Below is a small trained network, with its code and all its weights. Each question gives an input and a class and asks what happens when units are switched off, that is, made to give their printed mean instead of their output.

import numpy as np


def w(rows, s, z=0):
    codes = np.array(rows[::2]) - 128.0
    scale = np.full(codes.shape[1], s)
    scale[-1] = z or s
    return codes * scale


def norm(h):
    return h / np.sqrt((h * h).mean(-1, keepdims=True) + 1e-5)


def f(y):
    return y / 2 * (1 + np.tanh(0.7978845608 * (y + 0.044715 * y**3)))


def log_softmax(a):
    a = a - a.max(-1, keepdims=True)
    return a - np.log(np.exp(a).sum(-1, keepdims=True))


def net(x, mask):
    res = np.array(x, float).reshape(1, 2) / 4 @ E
    u = 0
    for l in range(4):
        y = f(norm(res) @ A[l][:, :-1].T + A[l][:, -1])
        res = res + np.where(mask[u : u + 10], y, B[l][:, -1]) @ B[l][:, :-1]
        u += 10
    return log_softmax(norm(res)[-1] @ U[:, :-1].T + U[:, -1])


A, B = {}, {}
E = w([
[17,94,184,249,231,192,231,170,119,126],'x0',
[78,155,32,255,63,63,169,124,124,58],'x1',
],0.0072)
A[0] = w([
[96,136,99,97,88,108,127,75,74,100,115],'L0N0',
[171,90,119,105,240,150,157,132,122,106,166],'L0N1',
[144,157,187,107,117,136,102,101,178,190,85],'L0N2',
[223,64,165,107,178,202,64,111,159,114,84],'L0N3',
[187,138,97,89,65,75,130,141,113,121,6],'L0N4',
[43,96,127,97,174,203,136,135,159,124,86],'L0N5',
[134,83,193,157,129,188,254,245,96,115,143],'L0N6',
[129,107,175,92,124,165,189,155,164,124,64],'L0N7',
[139,145,88,172,163,138,106,94,181,78,62],'L0N8',
[127,101,178,137,201,126,236,150,133,110,155],'L0N9',
],0.006,0.0013)
B[0] = w([
[143,171,176,138,139,173,136,190,232,126,157],'L0N0',
[156,102,118,123,198,160,169,157,223,190,181],'L0N1',
[131,34,157,139,162,110,145,128,3,130,173],'L0N2',
[147,49,140,206,122,66,204,152,69,180,218],'L0N3',
[67,151,153,105,171,142,45,85,184,112,206],'L0N4',
[152,191,33,101,147,152,74,119,214,133,191],'L0N5',
[115,162,101,169,92,141,74,67,84,77,253],'L0N6',
[188,172,100,91,173,121,134,124,122,104,157],'L0N7',
[176,106,166,155,73,95,129,152,122,161,136],'L0N8',
[70,233,129,90,96,185,34,47,126,107,226],'L0N9',
],0.0049,0.006)
A[1] = w([
[104,123,128,37,66,187,188,103,155,51,19],'L1N0',
[148,89,236,111,116,126,103,148,122,201,153],'L1N1',
[163,78,219,166,178,79,138,193,160,76,66],'L1N2',
[44,177,106,172,165,134,254,141,160,147,105],'L1N3',
[80,107,193,163,145,116,127,117,48,108,193],'L1N4',
[75,189,80,158,125,117,189,101,220,80,163],'L1N5',
[124,138,113,161,89,59,205,147,154,119,133],'L1N6',
[74,153,79,142,70,64,112,86,192,89,158],'L1N7',
[121,143,165,241,92,128,170,140,96,134,123],'L1N8',
[135,122,120,163,86,158,123,142,133,154,6],'L1N9',
],0.0058,0.0017)
B[1] = w([
[103,67,44,159,150,177,126,120,72,117,116],'L1N0',
[151,138,51,166,77,143,209,133,100,108,201],'L1N1',
[124,165,99,132,172,67,81,125,130,169,121],'L1N2',
[148,106,123,59,110,132,96,114,144,138,187],'L1N3',
[176,152,95,68,50,155,126,61,148,122,154],'L1N4',
[194,116,183,105,131,155,146,166,69,254,240],'L1N5',
[170,158,250,61,136,59,127,153,78,128,149],'L1N6',
[125,142,122,127,155,51,168,181,60,77,254],'L1N7',
[124,163,94,85,119,64,121,63,141,88,167],'L1N8',
[157,49,65,98,131,165,121,181,37,116,114],'L1N9',
],0.0058,0.0054)
A[2] = w([
[97,143,174,90,146,85,115,117,160,120,64],'L2N0',
[141,122,131,153,123,124,175,115,155,150,62],'L2N1',
[96,108,213,109,113,198,146,109,127,203,172],'L2N2',
[93,169,203,169,166,171,171,85,86,118,214],'L2N3',
[109,163,148,188,129,110,134,181,115,93,106],'L2N4',
[124,159,89,195,97,103,157,108,134,109,2],'L2N5',
[137,53,78,193,97,166,161,109,107,130,168],'L2N6',
[108,114,123,135,186,245,87,107,129,113,116],'L2N7',
[1,172,86,73,146,137,65,124,170,97,102],'L2N8',
[134,156,137,82,12,73,93,71,125,109,170],'L2N9',
],0.0067,0.0015)
B[2] = w([
[115,137,161,108,184,153,135,137,105,59,132],'L2N0',
[69,65,166,81,175,97,130,135,200,105,119],'L2N1',
[153,153,164,166,114,46,86,67,108,114,180],'L2N2',
[121,206,67,134,69,156,104,104,148,115,202],'L2N3',
[136,122,144,89,132,183,165,115,78,162,148],'L2N4',
[178,103,105,119,82,139,185,83,98,113,145],'L2N5',
[128,127,104,55,147,118,49,104,113,124,136],'L2N6',
[255,211,205,138,83,94,49,51,216,115,209],'L2N7',
[170,102,116,129,183,31,67,120,174,47,189],'L2N8',
[8,99,147,184,204,194,141,147,171,95,254],'L2N9',
],0.0058,0.007)
A[3] = w([
[81,133,84,172,108,87,72,100,163,102,68],'L3N0',
[114,176,14,188,49,137,129,138,68,120,213],'L3N1',
[49,57,136,127,160,253,99,100,123,155,133],'L3N2',
[148,93,195,128,60,102,184,108,105,179,17],'L3N3',
[146,84,142,149,84,30,218,188,136,110,82],'L3N4',
[84,120,97,89,85,133,38,140,130,208,101],'L3N5',
[145,194,193,136,76,221,62,119,228,166,150],'L3N6',
[95,97,150,85,117,132,21,148,209,73,251],'L3N7',
[99,71,175,124,176,155,160,131,214,126,70],'L3N8',
[100,159,173,133,177,142,153,106,147,88,234],'L3N9',
],0.0064,0.0011)
B[3] = w([
[141,80,143,134,237,114,141,125,53,173,204],'L3N0',
[116,90,159,66,118,173,191,110,144,196,206],'L3N1',
[202,160,166,105,60,168,147,187,180,126,149],'L3N2',
[111,98,39,127,218,92,83,121,80,160,157],'L3N3',
[188,175,201,98,160,182,55,191,184,120,179],'L3N4',
[83,162,116,214,176,187,197,168,135,119,146],'L3N5',
[158,135,178,219,63,66,99,254,174,124,253],'L3N6',
[131,99,76,182,114,157,148,101,156,132,244],'L3N7',
[170,132,149,5,107,117,168,123,109,150,130],'L3N8',
[138,132,51,123,83,97,109,115,136,148,183],'L3N9',
],0.0068,0.0054)
U = w([
[196,42,115,57,200,124,121,95,24,232,144],'0',
[199,217,175,207,83,106,25,65,194,152,144],'1',
[157,65,100,119,63,243,166,189,208,153,124],'2',
[85,67,180,122,83,87,120,113,132,138,27],'3',
[46,68,48,168,209,97,66,139,163,52,140],'4',
[74,60,165,113,47,65,108,122,135,153,12],'5',
[28,173,132,111,68,186,227,68,52,167,142],'6',
[122,195,229,72,167,66,135,252,63,102,143],'7',
],0.011)

Each question gives the input, the list of numbers given to net, and the class t.
The units are the neurons (one row each of A and B). Each row of codes is followed by its name. A weight is (code - 128) times the scale printed after its matrix; where a second scale follows, it is the last column's (A, B and U).
mask holds one flag per neuron, layer by layer. A switched-off neuron (its flag False) gives its mean, the last column of its row in B, instead of its output. The means were averaged over made-up inputs and are rounded, as every weight is.
A unit's drop is (log p(t) with every unit on - log p(t) with that unit switched off) / (log p(t) with every unit on - log p(t) with every unit switched off).
most important unit: the unit with the biggest drop
top k neurons: the k neurons with the biggest drops, biggest first
top k neurons in layer l: the k neurons of layer l with the biggest drops, biggest first
drop of u: that unit's drop, to one decimal
input [-7,6], class 4: most important unit : L0N4
input [-3,-2], class 2: top 2 neurons : (L1N5 L1N7)
input [-8,6], class 4: top 3 neurons : (L0N4 L2N9 L0N3)
input [2,7], class 7: top 2 neurons in layer 3 : (L3N4 L3N7)
input [-1,-1], class 0: top 3 neurons : (L0N3 L0N9 L0N6)
input [-8,-7], class 0: top 3 neurons : (L0N9 L0N3 L0N2)
input [2,8], class 7: top 2 neurons : (L1N6 L3N4)
input [-6,-1], class 2: top 3 neurons in layer 0 : (L0N9 L0N5 L0N6)
input [-5,4], class 4: top 3 neurons : (L0N4 L2N9 L0N3)
input [-7,-7], class 0: top 3 neurons in layer 0 : (L0N3 L0N9 L0N2)
input [-7,-1], class 2: top 2 neurons in layer 2 : (L2N9 L2N2)
input [0,0], class 0: top 2 neurons : (L0N7 L0N2)
input [-7,-5], class 2: top 3 neurons : (L1N5 L2N9 L1N7)
input [-8,7], class 4: top 2 neurons : (L0N4 L0N3)
input [1,8], class 7: most important unit : L1N6
input [-5,-3], class 2: top 2 neurons : (L1N5 L2N9)
input [7,4], class 6: top 2 neurons in layer 0 : (L0N4 L0N6)
input [-5,6], class 7: top 2 neurons : (L1N7 L0N9)
input [-3,-3], class 0: top 3 neurons in layer 0 : (L0N9 L0N3 L0N6)
input [-4,5], class 7: most important unit : L1N7
input [-7,0], class 4: drop of L1N5 : 0.4
input [6,2], class 1: drop of L0N8 : 0.0
